Below is a small trained network, with its code and all its weights. Each question gives an input and a target symbol and asks what happens when units are switched off, that is, made to give their printed mean instead of their output.

import numpy as np


def w(rows, s, z=0):
    codes = np.array(rows[::2]) - 128.0
    scale = np.full(codes.shape[1], s)
    scale[-1] = z or s
    return codes * scale


def f(y):
    return np.maximum(y, 0)


def softmax(a):
    e = np.exp(a - a.max(-1, keepdims=True))
    return e / e.sum(-1, keepdims=True)


def log_softmax(a):
    a = a - a.max(-1, keepdims=True)
    return a - np.log(np.exp(a).sum(-1, keepdims=True))


def net(x, mask):
    ids = ['αγζθστφψ'.index(c) for c in x.split()]
    T = len(ids)
    res = E[ids] + P[:T]
    u = 0
    for l in range(2):
        r = res
        for j in range(2):
            rows = slice(4 * j, 4 * j + 4)
            q, k, v = (r @ M[l][rows].T for M in (Q, K, V))
            z = softmax(np.where(np.tri(T) > 0, q @ k.T / 4**0.5, -1e9)) @ v
            o = O[l][rows]
            res = res + np.where(mask[u + j], z, o[:, -1]) @ o[:, :-1]
        u += 2
        y = f(res @ A[l][:, :-1].T + A[l][:, -1])
        res = res + np.where(mask[u : u + 4], y, B[l][:, -1]) @ B[l][:, :-1]
        u += 4
    return log_softmax(res[-1] @ U[:, :-1].T + U[:, -1])


Q, K, V, O, A, B = {}, {}, {}, {}, {}, {}
E = w([
[147,130,183,152,86,152,119,239,186],'α',
[111,45,89,124,165,55,43,114,121],'γ',
[141,155,153,196,201,141,171,146,42],'ζ',
[159,67,134,139,69,106,209,60,115],'θ',
[252,128,163,102,242,92,119,120,106],'σ',
[86,190,142,128,194,88,79,95,201],'τ',
[183,184,89,160,175,172,74,2,111],'φ',
[158,122,57,110,164,110,165,128,198],'ψ',
],0.0098)
P = w([
[180,114,165,24,30,113,134,167,105],'0',
[122,133,103,171,120,190,104,180,175],'1',
[118,118,92,194,142,154,123,166,177],'2',
[31,125,192,68,182,108,240,2,57],'3',
[130,165,56,184,134,153,168,161,111],'4',
[109,120,66,233,183,114,130,168,181],'5',
],0.0085)
Q[0] = w([
[112,79,195,63,156,105,158,85,72],'L0H0',
[91,178,211,110,126,135,161,220,181],'L0H0',
[119,148,113,155,146,116,27,141,146],'L0H0',
[119,112,16,210,86,115,57,143,138],'L0H0',
[110,93,236,143,106,87,215,124,170],'L0H1',
[115,159,145,77,183,160,153,89,134],'L0H1',
[147,165,14,159,147,111,169,229,178],'L0H1',
[96,91,255,64,118,94,113,85,138],'L0H1',
],0.0092)
K[0] = w([
[221,159,108,75,57,163,96,184,71],'L0H0',
[98,163,189,125,72,150,194,207,196],'L0H0',
[89,84,102,235,148,123,118,134,146],'L0H0',
[40,74,56,191,180,97,111,62,138],'L0H0',
[117,42,125,53,77,86,199,178,172],'L0H1',
[171,190,127,62,142,150,182,105,126],'L0H1',
[91,108,133,228,254,52,107,117,156],'L0H1',
[149,164,150,15,56,166,163,155,192],'L0H1',
],0.0087)
V[0] = w([
[6,111,117,147,105,147,179,110,165],'L0H0',
[107,157,4,139,97,192,173,127,59],'L0H0',
[134,84,173,169,87,126,157,56,174],'L0H0',
[96,57,59,45,119,142,105,93,84],'L0H0',
[110,66,165,233,110,158,207,108,82],'L0H1',
[41,138,204,152,118,151,168,184,166],'L0H1',
[101,101,90,164,253,101,168,21,117],'L0H1',
[95,207,109,139,174,247,135,99,113],'L0H1',
],0.0055)
O[0] = w([
[85,219,63,117,108,83,161,205,131,52],'L0H0',
[167,139,194,215,119,53,165,125,208,80],'L0H0',
[159,243,153,98,32,17,144,38,135,128],'L0H0',
[72,50,95,159,148,42,131,103,124,146],'L0H0',
[120,169,147,239,107,119,174,147,99,24],'L0H1',
[54,186,62,96,164,164,151,168,61,6],'L0H1',
[141,199,255,177,108,98,54,108,159,204],'L0H1',
[188,237,142,201,211,99,79,92,145,100],'L0H1',
],0.0056,0.0017)
A[0] = w([
[135,78,99,135,120,84,126,213,167,87],'L0N0',
[158,126,124,139,180,53,69,163,255,184],'L0N1',
[40,94,126,182,160,118,29,206,92,215],'L0N2',
[78,155,58,155,152,53,91,93,249,250],'L0N3',
],0.007,0.0025)
B[0] = w([
[117,95,32,226,208,105,7,117,217,170],'L0N0',
[125,244,17,81,177,168,162,120,59,249],'L0N1',
[170,208,252,98,110,3,114,72,150,186],'L0N2',
[177,138,117,155,43,203,144,93,11,255],'L0N3',
],0.0065,0.0069)
Q[1] = w([
[109,87,126,165,39,126,154,103,208],'L1H0',
[104,56,73,74,155,179,156,124,40],'L1H0',
[63,97,162,62,210,70,136,71,123],'L1H0',
[155,118,114,194,21,140,83,130,133],'L1H0',
[99,197,62,135,48,152,109,161,133],'L1H1',
[84,95,123,135,140,116,104,179,160],'L1H1',
[12,141,205,104,147,115,208,82,114],'L1H1',
[128,148,149,86,156,164,204,153,144],'L1H1',
],0.011)
K[1] = w([
[70,102,134,168,66,171,123,114,206],'L1H0',
[255,102,52,74,52,178,177,172,105],'L1H0',
[152,59,164,25,115,120,88,166,73],'L1H0',
[38,117,113,230,104,127,117,91,177],'L1H0',
[95,200,114,211,64,66,212,133,26],'L1H1',
[99,70,165,179,97,165,136,168,163],'L1H1',
[97,108,146,10,4,109,62,67,161],'L1H1',
[175,135,86,63,77,180,163,152,157],'L1H1',
],0.0094)
V[1] = w([
[161,138,42,155,118,25,163,123,217],'L1H0',
[90,149,135,104,15,85,147,114,90],'L1H0',
[212,124,69,60,62,176,243,141,101],'L1H0',
[96,157,161,57,158,72,39,66,225],'L1H0',
[103,173,39,197,254,160,91,77,88],'L1H1',
[71,207,138,51,165,138,151,130,120],'L1H1',
[33,96,95,89,247,71,184,185,113],'L1H1',
[38,138,100,65,115,122,79,52,127],'L1H1',
],0.0066)
O[1] = w([
[202,166,192,63,235,98,165,158,149,154],'L1H0',
[2,186,163,168,137,91,133,156,166,103],'L1H0',
[70,147,119,127,170,127,123,19,204,205],'L1H0',
[97,163,154,108,173,130,51,136,60,104],'L1H0',
[209,148,93,96,106,127,179,139,190,255],'L1H1',
[132,201,152,77,43,170,140,82,134,130],'L1H1',
[72,76,156,72,144,202,172,154,141,43],'L1H1',
[150,134,145,132,47,142,175,196,61,144],'L1H1',
],0.0078,0.0076)
A[1] = w([
[91,121,42,125,118,173,199,144,187,3],'L1N0',
[146,107,26,98,147,199,123,155,150,54],'L1N1',
[144,136,71,154,126,202,110,254,183,137],'L1N2',
[197,203,74,224,105,187,181,161,140,94],'L1N3',
],0.0075,0.004)
B[1] = w([
[117,122,71,176,119,124,152,183,18,155],'L1N0',
[91,127,162,43,162,88,132,159,108,167],'L1N1',
[2,172,64,132,126,31,70,100,175,150],'L1N2',
[36,58,169,115,177,183,94,136,106,249],'L1N3',
],0.0077,0.019)
U = w([
[49,155,173,162,126,62,85,114,239,129],'α',
[194,183,71,171,94,3,117,87,58,158],'γ',
[113,88,219,184,157,146,114,207,64,128],'ζ',
[171,64,88,221,44,165,219,137,236,254],'θ',
[170,126,218,55,193,138,179,114,222,143],'σ',
[88,183,178,68,44,172,122,94,107,127],'τ',
[116,40,120,195,139,217,39,66,148,43],'φ',
[93,116,21,145,147,123,162,127,74,55],'ψ',
],0.0053,0.0079)

Each question gives the input, a string of symbols that net reads in full, and the target symbol t.
The units are the heads (4 rows each of Q, K, V and O) and the neurons (one row each of A and B). Each row of codes is followed by its name. A weight is (code - 128) times the scale printed after its matrix; where a second scale follows, it is the last column's (O, A, B and U).
mask holds one flag per unit, layer by layer, with each layer's heads first. A switched-off unit (its flag False) gives its mean, the last column of its rows in O or B, instead of its output. The means were averaged over made-up inputs and are rounded, as every weight is.
A unit's drop is (log p(t) with every unit on - log p(t) with that unit switched off) / (log p(t) with every unit on - log p(t) with every unit switched off).
The circuit of an input: a set's keep is (log p(t) with only the set's units on - log p(t) with every unit switched off) / (log p(t) with every unit on - log p(t) with every unit switched off). Starting from all 12 units, units are removed one at a time, each time the one whose removal leaves the highest keep (on an exact tie, the one counted first), for as long as the keep stays at least 0.8.
circuit, biggest first: the units of the circuit, biggest drop first
most important unit: the unit with the biggest drop
top k neurons: the k neurons with the biggest drops, biggest first
k most important neurons of layer l: the k neurons of layer l with the biggest drops, biggest first
heads that matter: for each layer, one digit per head in row order, 1 if its drop is at least 0.15 and else 0, layers parted by /
input φ ψ ψ θ, target γ: circuit, biggest first -> [L1N3]
input ψ φ σ, target σ: heads that matter -> 00 / 01
input σ τ τ τ, target φ: circuit, biggest first -> [L0H0; L1H0]
input φ ψ θ α, target γ: circuit, biggest first -> [L1N3; L1H1]
input φ σ τ θ σ γ, target γ: circuit, biggest first -> [L0N2; L1N3]
input σ τ γ σ, target φ: circuit, biggest first -> [L0H0; L1H0]
input γ τ ζ α, target ζ: heads that matter -> 01 / 11
input τ φ ψ γ, target τ: 2 most important neurons of layer 0 -> [L0N0; L0N3]
input ζ σ τ ζ, target θ: heads that matter -> 00 / 10
input α τ ψ φ, target ψ: heads that matter -> 01 / 10
input τ ψ ψ θ α σ, target σ: circuit, biggest first -> [L1H1; L0N1; L1N1]
input α σ θ σ, target ψ: heads that matter -> 01 / 10
input ζ ψ γ, target γ: circuit, biggest first -> [L0N2; L1N3]
input τ ψ ζ ψ, target τ: most important unit -> L1H1
input φ φ ψ φ, target γ: circuit, biggest first -> [L1N3; L1H1]
input γ α τ φ, target ζ: heads that matter -> 11 / 11
input γ ψ τ σ α, target α: heads that matter -> 00 / 00
input γ ψ γ θ, target ζ: circuit, biggest first -> [L1H1; L0N1; L0H1]
input γ τ σ ψ, target ζ: heads that matter -> 11 / 11
input σ γ σ γ, target φ: heads that matter -> 11 / 11
input σ θ α θ, target φ: heads that matter -> 10 / 11
input θ ψ ψ τ, target α: circuit, biggest first -> [L1H0]
input ψ θ τ γ, target σ: top 2 neurons -> [L0N3; L0N0]
input γ ζ φ θ θ, target θ: heads that matter -> 00 / 10
input σ ψ θ ψ, target φ: heads that matter -> 10 / 11
input θ α ψ ψ φ, target φ: top 3 neurons -> [L1N3; L0N3; L0N2]
